Below are the code and all the weights of a small trained network. Each question names an input and a target symbol and asks about switching units off, where a switched-off unit gives its printed mean instead of its output.

import numpy as np


def w(rows, s, z=0):
    codes = np.array(rows[::2]) - 128.0
    scale = np.full(codes.shape[1], s)
    scale[-1] = z or s
    return codes * scale


def f(y):
    return y / 2 * (1 + np.tanh(0.7978845608 * (y + 0.044715 * y**3)))


def softmax(a):
    e = np.exp(a - a.max(-1, keepdims=True))
    return e / e.sum(-1, keepdims=True)


def log_softmax(a):
    a = a - a.max(-1, keepdims=True)
    return a - np.log(np.exp(a).sum(-1, keepdims=True))


def net(x, mask):
    ids = ['αβγδεζηθμξσφψω'.index(c) for c in x.split()]
    T = len(ids)
    res = E[ids] + P[:T]
    u = 0
    for l in range(3):
        q, k, v = (res @ M[l].T for M in (Q, K, V))
        z = softmax(np.where(np.tri(T) > 0, q @ k.T / 3**0.5, -1e9)) @ v
        res = res + np.where(mask[u], z, O[l][:, -1]) @ O[l][:, :-1]
        u += 1
        y = f(res @ A[l][:, :-1].T + A[l][:, -1])
        res = res + np.where(mask[u : u + 8], y, B[l][:, -1]) @ B[l][:, :-1]
        u += 8
    return log_softmax(res[-1] @ U[:, :-1].T + U[:, -1])


Q, K, V, O, A, B = {}, {}, {}, {}, {}, {}
E = w([
[148,151,141,107,87],'α',
[136,137,147,125,70],'β',
[114,177,111,124,223],'γ',
[130,123,140,104,70],'δ',
[57,38,119,169,163],'ε',
[108,131,137,148,67],'ζ',
[187,38,46,111,197],'η',
[185,107,52,5,111],'θ',
[136,145,143,129,78],'μ',
[117,62,115,37,144],'ξ',
[77,102,85,202,145],'σ',
[104,121,152,131,64],'φ',
[108,96,134,117,63],'ψ',
[243,163,43,136,164],'ω',
],0.014)
P = w([
[115,163,119,115,42],'0',
[208,18,115,160,17],'1',
[162,103,79,122,62],'2',
[154,189,215,60,156],'3',
[127,128,147,104,101],'4',
[139,58,8,132,100],'5',
],0.012)
Q[0] = w([
[15,160,169,126,130],'0.h1',
[54,174,2,140,207],'0.h1',
[118,57,84,69,4],'0.h1',
],0.0072)
K[0] = w([
[2,142,63,46,87],'0.h1',
[62,225,196,48,137],'0.h1',
[179,185,42,101,236],'0.h1',
],0.0063)
V[0] = w([
[54,166,53,135,144],'0.h1',
[172,200,39,101,219],'0.h1',
[136,137,94,2,163],'0.h1',
],0.0085)
O[0] = w([
[91,18,207,157,156,2],'0.h1',
[221,151,226,253,109,237],'0.h1',
[233,32,244,56,129,190],'0.h1',
],0.0071,0.0034)
A[0] = w([
[153,109,29,78,254,168],'0.n1',
[142,88,170,98,115,42],'0.n2',
[166,141,140,65,59,98],'0.n3',
[97,179,144,90,101,118],'0.n4',
[28,83,134,133,75,160],'0.n5',
[181,160,170,103,151,174],'0.n6',
[29,35,168,84,161,3],'0.n7',
[197,224,97,229,220,101],'0.n8',
],0.0077,0.004)
B[0] = w([
[122,122,220,172,82,202],'0.n1',
[100,154,67,145,52,126],'0.n2',
[130,114,96,31,10,235],'0.n3',
[122,107,77,66,139,148],'0.n4',
[87,203,24,65,254,158],'0.n5',
[99,123,205,156,58,216],'0.n6',
[64,21,173,150,19,130],'0.n7',
[23,180,146,176,27,254],'0.n8',
],0.0058)
Q[1] = w([
[198,61,2,181,154],'1.h1',
[191,110,203,157,184],'1.h1',
[29,210,176,8,149],'1.h1',
],0.0059)
K[1] = w([
[136,74,163,2,191],'1.h1',
[85,180,70,140,39],'1.h1',
[93,60,43,198,33],'1.h1',
],0.006)
V[1] = w([
[146,84,161,112,193],'1.h1',
[123,99,77,138,143],'1.h1',
[83,254,232,82,120],'1.h1',
],0.0069)
O[1] = w([
[153,196,135,60,132,3],'1.h1',
[197,135,56,91,78,97],'1.h1',
[2,235,199,42,88,164],'1.h1',
],0.0084,0.0076)
A[1] = w([
[83,201,52,217,184,83],'1.n1',
[135,89,74,120,199,213],'1.n2',
[112,40,169,144,215,215],'1.n3',
[112,25,129,11,116,21],'1.n4',
[160,80,85,58,161,201],'1.n5',
[221,114,206,204,218,127],'1.n6',
[254,77,111,54,146,253],'1.n7',
[97,185,207,38,152,104],'1.n8',
],0.0083,0.0054)
B[1] = w([
[48,157,208,200,111,133],'1.n1',
[32,148,212,101,112,160],'1.n2',
[118,193,254,168,152,146],'1.n3',
[145,100,147,8,136,199],'1.n4',
[97,141,168,127,115,203],'1.n5',
[50,173,54,98,32,144],'1.n6',
[126,85,175,159,147,254],'1.n7',
[138,74,102,65,54,162],'1.n8',
],0.008,0.0067)
Q[2] = w([
[113,2,114,116,57],'2.h1',
[69,142,228,145,55],'2.h1',
[52,95,98,41,170],'2.h1',
],0.0085)
K[2] = w([
[146,103,233,127,251],'2.h1',
[213,202,162,151,181],'2.h1',
[98,9,91,191,123],'2.h1',
],0.011)
V[2] = w([
[254,99,195,124,17],'2.h1',
[128,17,236,67,102],'2.h1',
[195,169,77,10,198],'2.h1',
],0.0064)
O[2] = w([
[148,191,176,89,69,249],'2.h1',
[140,137,187,32,215,242],'2.h1',
[149,2,131,8,97,22],'2.h1',
],0.0076,0.013)
A[2] = w([
[179,170,89,125,158,143],'2.n1',
[136,133,8,140,86,135],'2.n2',
[181,108,77,103,84,130],'2.n3',
[131,109,165,95,130,224],'2.n4',
[132,161,97,102,166,132],'2.n5',
[166,170,161,156,150,106],'2.n6',
[115,146,167,133,120,45],'2.n7',
[93,141,98,97,179,2],'2.n8',
],0.016,0.009)
B[2] = w([
[106,48,102,73,71,139],'2.n1',
[2,99,191,87,129,157],'2.n2',
[137,201,84,105,232,163],'2.n3',
[149,158,93,198,143,253],'2.n4',
[124,91,149,169,183,143],'2.n5',
[170,70,108,79,126,248],'2.n6',
[164,64,73,126,159,206],'2.n7',
[156,29,198,132,87,147],'2.n8',
],0.0099,0.018)
U = w([
[102,139,141,70,135,72],'α',
[98,141,136,93,145,151],'β',
[143,45,137,51,76,5],'γ',
[144,76,27,108,169,130],'δ',
[124,46,114,184,178,169],'ε',
[125,211,39,136,166,188],'ζ',
[176,193,130,115,147,2],'η',
[147,19,55,137,150,123],'θ',
[90,128,201,96,115,76],'μ',
[100,255,175,151,147,224],'ξ',
[121,133,179,88,9,167],'σ',
[87,156,117,179,164,227],'φ',
[212,70,121,225,118,132],'ψ',
[154,90,207,80,129,56],'ω',
],0.01,0.0059)

Each question gives the input, a string of symbols that net reads in full, and the target symbol t.
The units are the heads (3 rows each of Q, K, V and O) and the neurons (one row each of A and B). Each row of codes is followed by its name. A weight is (code - 128) times the scale printed after its matrix; where a second scale follows, it is the last column's (O, A, B and U).
mask holds one flag per unit, layer by layer, with each layer's heads first. A switched-off unit (its flag False) gives its mean, the last column of its rows in O or B, instead of its output. The means were averaged over made-up inputs and are rounded, as every weight is.
A unit's drop is (log p(t) with every unit on - log p(t) with that unit switched off) / (log p(t) with every unit on - log p(t) with every unit switched off).
The circuit of an input: a set's keep is (log p(t) with only the set's units on - log p(t) with every unit switched off) / (log p(t) with every unit on - log p(t) with every unit switched off). Starting from the 12 units with the biggest drops (on a tie, the unit counted first), units are removed one at a time, each time the one whose removal leaves the highest keep (on an exact tie, the one counted first), for as long as the keep stays at least 0.8.
circuit, biggest first: the units of the circuit, biggest drop first
unit that matters most: the unit with the biggest drop
k most important neurons of layer l: the k neurons of layer l with the biggest drops, biggest first
input ω ζ ω η, target ψ: circuit, biggest first -> 2.n2, 1.h1
input ω ζ μ α ω β, target σ: circuit, biggest first -> 2.n3, 1.h1
input ε ω γ ε ξ φ, target ε: circuit, biggest first -> 2.h1, 0.h1
input φ δ θ ω, target ζ: circuit, biggest first -> 0.h1
input ω ω ξ ω, target ψ: 3 most important neurons of layer 0 -> 0.n8, 0.n6, 0.n1
input σ ω ω ω μ δ, target ψ: 2 most important neurons of layer 2 -> 2.n2, 2.n7
input β ω ω η ψ, target ψ: circuit, biggest first -> 0.h1, 1.h1
input ω ζ ξ, target ψ: circuit, biggest first -> 2.n4, 0.h1, 2.n2
input ω α ζ, target ψ: circuit, biggest first -> 0.n8, 0.h1, 1.n4
input ε ζ ω, target θ: circuit, biggest first -> 1.h1, 2.n1
input ω μ ω α, target σ: circuit, biggest first -> 2.h1, 1.n8
input α ξ ψ δ μ, target ω: 2 most important neurons of layer 1 -> 1.n4, 1.n7
input δ α δ, target δ: circuit, biggest first -> 0.h1, 2.h1
input ξ α α μ, target ω: unit that matters most -> 0.n8
input ω ε δ α α α, target ξ: 3 most important neurons of layer 2 -> 2.n6, 2.n7, 2.n8
input α α α α, target ζ: 2 most important neurons of layer 2 -> 2.n4, 2.n3
input α δ δ, target δ: circuit, biggest first -> 0.h1, 2.h1, 0.n5
input ω ξ α, target ψ: 2 most important neurons of layer 0 -> 0.n8, 0.n2
input α ψ ζ, target μ: 2 most important neurons of layer 2 -> 2.n2, 2.n7
input ε α δ α, target ε: unit that matters most -> 2.h1
input ξ ω ω ω ω α, target σ: 3 most important neurons of layer 2 -> 2.n4, 2.n3, 2.n5
